Below are the code and all the weights of a small trained network. Each question names an input and a class and asks about switching units off, where a switched-off unit gives its printed mean instead of its output.

import numpy as np


def w(rows, s, z=0):
    codes = np.array(rows[::2]) - 128.0
    scale = np.full(codes.shape[1], s)
    scale[-1] = z or s
    return codes * scale


def norm(h):
    return h / np.sqrt((h * h).mean(-1, keepdims=True) + 1e-5)


def f(y):
    return y / 2 * (1 + np.tanh(0.7978845608 * (y + 0.044715 * y**3)))


def log_softmax(a):
    a = a - a.max(-1, keepdims=True)
    return a - np.log(np.exp(a).sum(-1, keepdims=True))


def net(x, mask):
    res = np.array(x, float).reshape(1, 4) / 4 @ E
    u = 0
    for l in range(2):
        y = f(norm(res) @ A[l][:, :-1].T + A[l][:, -1])
        res = res + np.where(mask[u : u + 12], y, B[l][:, -1]) @ B[l][:, :-1]
        u += 12
    return log_softmax(norm(res)[-1] @ U[:, :-1].T + U[:, -1])


A, B = {}, {}
E = w([
[79,184,130],'x0',
[180,159,85],'x1',
[148,160,253],'x2',
[128,126,130],'x3',
],0.0022)
A[0] = w([
[89,186,131,72],'0.n0',
[75,228,145,147],'0.n1',
[170,132,172,107],'0.n2',
[143,146,111,112],'0.n3',
[201,103,140,158],'0.n4',
[190,220,84,165],'0.n5',
[172,175,114,140],'0.n6',
[161,133,167,3],'0.n7',
[146,69,141,102],'0.n8',
[95,118,100,91],'0.n9',
[1,78,169,191],'0.n10',
[153,126,161,53],'0.n11',
],0.0073,0.0033)
B[0] = w([
[93,82,136,124],'0.n0',
[77,62,145,199],'0.n1',
[96,123,72,141],'0.n2',
[132,127,123,125],'0.n3',
[99,75,164,173],'0.n4',
[228,62,204,214],'0.n5',
[169,97,184,155],'0.n6',
[116,137,96,97],'0.n7',
[135,83,152,133],'0.n8',
[140,127,110,129],'0.n9',
[254,85,157,253],'0.n10',
[111,140,100,105],'0.n11',
],0.0054,0.0029)
A[1] = w([
[141,163,146,87],'1.n0',
[57,137,9,190],'1.n1',
[13,173,159,64],'1.n2',
[132,157,219,118],'1.n3',
[67,188,142,3],'1.n4',
[75,158,214,84],'1.n5',
[155,255,78,77],'1.n6',
[132,178,128,65],'1.n7',
[76,148,129,38],'1.n8',
[159,155,204,135],'1.n9',
[11,127,176,78],'1.n10',
[71,211,88,22],'1.n11',
],0.006,0.0041)
B[1] = w([
[224,195,135,74],'1.n0',
[239,250,17,118],'1.n1',
[152,64,163,56],'1.n2',
[155,181,3,207],'1.n3',
[144,122,149,45],'1.n4',
[211,134,59,116],'1.n5',
[235,159,152,51],'1.n6',
[209,88,126,39],'1.n7',
[144,123,203,32],'1.n8',
[133,186,46,249],'1.n9',
[135,89,105,77],'1.n10',
[109,176,196,54],'1.n11',
],0.0045,0.0017)
U = w([
[166,44,142,245],'0',
[232,47,222,188],'1',
[181,200,49,244],'2',
[102,48,193,216],'3',
[23,104,219,12],'4',
[41,254,218,2],'5',
[66,241,228,2],'6',
[7,234,234,2],'7',
],0.0077,0.0055)

Each question gives the input, the list of numbers given to net, and the class t.
The units are the neurons (one row each of A and B). Each row of codes is followed by its name. A weight is (code - 128) times the scale printed after its matrix; where a second scale follows, it is the last column's (A, B and U).
mask holds one flag per neuron, layer by layer. A switched-off neuron (its flag False) gives its mean, the last column of its row in B, instead of its output. The means were averaged over made-up inputs and are rounded, as every weight is.
A unit's drop is (log p(t) with every unit on - log p(t) with that unit switched off) / (log p(t) with every unit on - log p(t) with every unit switched off).
The circuit of an input: a set's keep is (log p(t) with only the set's units on - log p(t) with every unit switched off) / (log p(t) with every unit on - log p(t) with every unit switched off). Starting from the 12 units with the biggest drops (on a tie, the unit counted first), units are removed one at a time, each time the one whose removal leaves the highest keep (on an exact tie, the one counted first), for as long as the keep stays at least 0.8.
circuit, biggest first: the units of the circuit, biggest drop first
top k neurons: the k neurons with the biggest drops, biggest first
top k neurons in layer l: the k neurons of layer l with the biggest drops, biggest first
drop of u: that unit's drop, to one decimal
input [4,5,-4,-3], class 1: top neuron => (0.n5)
input [-2,-1,-2,-3], class 4: circuit, biggest first => (0.n5 0.n10 1.n3)
input [3,5,8,-6], class 2: circuit, biggest first => (1.n3 0.n10 1.n5)
input [1,2,6,2], class 2: top 2 neurons => (1.n3 1.n5)
input [2,-6,-8,-1], class 2: top 4 neurons in layer 0 => (0.n5 0.n6 0.n4 0.n1)
input [1,4,5,0], class 2: top 3 neurons in layer 1 => (1.n3 1.n9 1.n5)
input [6,2,-5,-1], class 3: top 3 neurons => (0.n5 0.n2 1.n3)
input [2,-4,-7,5], class 2: circuit, biggest first => (0.n5 1.n1)
input [-2,5,6,1], class 2: circuit, biggest first => (1.n3 0.n10)
input [-4,-3,8,-4], class 2: top 3 neurons => (1.n3 0.n5 1.n9)
input [6,4,7,2], class 2: top 3 neurons => (1.n3 1.n9 1.n5)
input [-7,-4,7,-4], class 2: top 3 neurons in layer 1 => (1.n3 1.n9 1.n5)
input [0,-4,6,-5], class 2: top 3 neurons => (1.n3 0.n5 1.n9)
input [8,2,2,6], class 3: circuit, biggest first => (0.n1)
input [6,-7,2,-2], class 1: top 2 neurons => (0.n10 0.n4)
input [8,-7,2,-8], class 0: top 2 neurons in layer 0 => (0.n1 0.n5)
input [5,5,0,-4], class 1: drop of 0.n5 => 1.1
input [8,2,-3,1], class 3: drop of 0.n1 => 0.4
input [5,-3,8,6], class 2: drop of 0.n5 => 0.6
input [-2,1,8,-3], class 2: drop of 1.n5 => 0.1
